Here is a tiny trained network, its code and every weight. The questions are about switching its units off for an input and a target symbol, where a switched-off unit gives its printed mean instead of its output.

import numpy as np


def w(rows, s, z=0):
    codes = np.array(rows[::2]) - 128.0
    scale = np.full(codes.shape[1], s)
    scale[-1] = z or s
    return codes * scale


def f(y):
    return y / 2 * (1 + np.tanh(0.7978845608 * (y + 0.044715 * y**3)))


def softmax(a):
    e = np.exp(a - a.max(-1, keepdims=True))
    return e / e.sum(-1, keepdims=True)


def log_softmax(a):
    a = a - a.max(-1, keepdims=True)
    return a - np.log(np.exp(a).sum(-1, keepdims=True))


def net(x, mask):
    ids = ['αβγδεζηθλμξπστφψ'.index(c) for c in x.split()]
    T = len(ids)
    res = E[ids] + P[:T]
    r = res
    for j in range(2):
        rows = slice(3 * j, 3 * j + 3)
        q, k, v = (r @ M[0][rows].T for M in (Q, K, V))
        z = softmax(np.where(np.tri(T) > 0, q @ k.T / 3**0.5, -1e9)) @ v
        o = O[0][rows]
        res = res + np.where(mask[j], z, o[:, -1]) @ o[:, :-1]
    y = f(res @ A[0][:, :-1].T + A[0][:, -1])
    res = res + np.where(mask[2:18], y, B[0][:, -1]) @ B[0][:, :-1]
    return log_softmax(res[-1] @ U[:, :-1].T + U[:, -1])


Q, K, V, O, A, B = {}, {}, {}, {}, {}, {}
E = w([
[134,122,75,147,21],'α',
[77,122,156,160,166],'β',
[111,161,159,171,180],'γ',
[189,3,205,221,154],'δ',
[124,118,41,163,101],'ε',
[93,208,144,128,215],'ζ',
[111,127,188,157,24],'η',
[84,101,188,160,90],'θ',
[135,141,28,161,131],'λ',
[86,107,120,174,135],'μ',
[66,156,204,92,96],'ξ',
[117,155,94,178,189],'π',
[114,109,104,179,84],'σ',
[121,130,132,158,29],'τ',
[82,108,151,163,122],'φ',
[108,168,122,184,213],'ψ',
],0.022)
P = w([
[48,112,10,158,158],'0',
[81,131,60,152,136],'1',
[94,140,89,158,128],'2',
[106,142,105,156,125],'3',
[111,138,118,154,125],'4',
[119,136,128,152,124],'5',
[128,134,137,152,121],'6',
[133,133,138,150,119],'7',
[134,128,149,148,123],'8',
[138,120,156,145,123],'9',
[141,114,163,144,124],'10',
],0.012)
Q[0] = w([
[72,120,170,137,179],'head 1',
[84,60,49,254,182],'head 1',
[87,62,136,167,116],'head 1',
[189,107,42,92,157],'head 2',
[201,13,71,18,72],'head 2',
[122,140,121,76,157],'head 2',
],0.0085)
K[0] = w([
[102,97,126,149,185],'head 1',
[206,55,124,158,177],'head 1',
[133,1,138,166,81],'head 1',
[119,202,23,98,111],'head 2',
[117,160,98,113,97],'head 2',
[81,135,150,61,154],'head 2',
],0.0099)
V[0] = w([
[185,1,145,185,119],'head 1',
[86,107,140,113,63],'head 1',
[82,235,57,239,73],'head 1',
[86,156,176,118,57],'head 2',
[88,252,154,112,187],'head 2',
[201,124,108,47,216],'head 2',
],0.0097)
O[0] = w([
[112,172,60,224,88,154],'head 1',
[172,208,91,95,248,137],'head 1',
[93,63,122,187,154,254],'head 1',
[97,105,75,74,203,134],'head 2',
[104,36,78,116,143,116],'head 2',
[146,255,138,49,137,1],'head 2',
],0.0074,0.0098)
A[0] = w([
[148,107,169,153,132,239],'neuron 1',
[133,136,168,112,40,217],'neuron 2',
[59,132,196,142,156,112],'neuron 3',
[95,110,212,167,139,181],'neuron 4',
[130,70,113,91,62,196],'neuron 5',
[181,152,103,171,100,213],'neuron 6',
[59,177,249,139,122,141],'neuron 7',
[133,52,145,89,49,109],'neuron 8',
[139,106,136,193,136,150],'neuron 9',
[144,161,84,139,219,39],'neuron 10',
[85,135,49,127,123,127],'neuron 11',
[157,98,135,153,179,144],'neuron 12',
[168,123,187,13,185,109],'neuron 13',
[51,82,119,93,119,30],'neuron 14',
[99,99,81,169,109,98],'neuron 15',
[151,64,143,146,141,253],'neuron 16',
],0.012,0.0048)
B[0] = w([
[126,153,109,101,121,195],'neuron 1',
[110,69,123,170,141,157],'neuron 2',
[163,102,119,127,135,215],'neuron 3',
[140,130,106,113,130,252],'neuron 4',
[93,102,106,167,181,153],'neuron 5',
[105,113,130,62,137,189],'neuron 6',
[133,123,108,141,146,195],'neuron 7',
[139,125,155,132,166,147],'neuron 8',
[128,132,143,88,140,248],'neuron 9',
[150,3,198,195,196,130],'neuron 10',
[169,96,160,142,163,172],'neuron 11',
[88,130,135,122,75,186],'neuron 12',
[118,216,119,104,41,156],'neuron 13',
[145,109,152,156,127,199],'neuron 14',
[134,118,163,93,127,242],'neuron 15',
[93,165,101,97,139,241],'neuron 16',
],0.013,0.017)
U = w([
[93,81,118,130,200,200],'α',
[93,153,27,49,123,217],'β',
[90,205,37,61,134,151],'γ',
[137,188,146,2,78,122],'δ',
[189,95,112,66,111,14],'ε',
[174,156,109,101,181,135],'ζ',
[159,98,95,136,107,94],'η',
[103,109,70,152,75,80],'θ',
[215,106,134,51,137,34],'λ',
[104,149,191,119,123,50],'μ',
[189,115,100,139,116,254],'ξ',
[152,156,238,83,162,40],'π',
[148,111,191,110,81,106],'σ',
[122,117,102,131,96,62],'τ',
[96,142,149,138,107,70],'φ',
[122,176,222,108,176,52],'ψ',
],0.0091,0.0045)

Each question gives the input, a string of symbols that net reads in full, and the target symbol t.
The units are the heads (3 rows each of Q, K, V and O) and the neurons (one row each of A and B). Each row of codes is followed by its name. A weight is (code - 128) times the scale printed after its matrix; where a second scale follows, it is the last column's (O, A, B and U).
mask holds one flag per unit, heads first, then neurons. A switched-off unit (its flag False) gives its mean, the last column of its rows in O or B, instead of its output. The means were averaged over made-up inputs and are rounded, as every weight is.
A unit's drop is (log p(t) with every unit on - log p(t) with that unit switched off) / (log p(t) with every unit on - log p(t) with every unit switched off).
The circuit of an input: a set's keep is (log p(t) with only the set's units on - log p(t) with every unit switched off) / (log p(t) with every unit on - log p(t) with every unit switched off). Starting from the 12 units with the biggest drops (on a tie, the unit counted first), units are removed one at a time, each time the one whose removal leaves the highest keep (on an exact tie, the one counted first), for as long as the keep stays at least 0.8.
units of the circuit, in order: the units of the circuit, biggest drop first
unit that matters most: the unit with the biggest drop
k most important neurons: the k neurons with the biggest drops, biggest first
which heads matter: for each layer, one digit per head in row order, 1 if its drop is at least 0.15 and else 0, layers parted by /
input ζ γ γ ξ γ μ ψ φ μ σ ζ, target β: unit that matters most => head 1
input η θ γ τ, target α: units of the circuit, in order => (head 2; neuron 5)
input λ θ ζ, target α: which heads matter => 01
input γ ξ α α ζ ξ ψ φ λ ξ η, target α: which heads matter => 00
input θ φ ξ δ δ δ γ γ, target γ: 2 most important neurons => (neuron 6; neuron 14)
input ξ π λ, target α: units of the circuit, in order => (neuron 11; head 1)
input δ ξ ξ ψ τ θ λ, target λ: which heads matter => 10
input δ γ λ ζ β ζ ξ, target ξ: which heads matter => 01
input ξ ζ β η η ξ ξ ζ φ δ λ, target λ: which heads matter => 10
input τ δ η π τ ε ξ α γ, target γ: units of the circuit, in order => (head 1; neuron 14)
input ξ ξ θ μ ε σ η, target α: which heads matter => 00
input ξ ξ ζ ζ ξ γ θ τ θ, target β: which heads matter => 10
input θ ζ ξ λ π ζ ξ ε τ, target α: which heads matter => 00
input μ β ξ φ α ψ ξ, target β: units of the circuit, in order => (neuron 11; head 2)
input η ζ ζ ξ ξ τ ψ ξ β ε, target α: unit that matters most => head 2
input β ξ ξ ξ ξ γ σ, target α: which heads matter => 01
input μ δ ψ ζ γ γ α ξ, target ξ: which heads matter => 01
input γ ξ ζ φ π ξ ε β α ζ, target β: 3 most important neurons => (neuron 13; neuron 11; neuron 15)
input ζ β β γ φ γ, target β: 2 most important neurons => (neuron 11; neuron 16)
input ξ η η λ η σ π δ ζ, target ζ: which heads matter => 01
input δ σ γ ζ λ σ λ β γ η α, target α: 2 most important neurons => (neuron 5; neuron 13)
input η σ ψ γ δ β θ δ, target δ: most important neuron => (neuron 6)
input π ξ η γ ξ, target β: 3 most important neurons => (neuron 13; neuron 15; neuron 11)
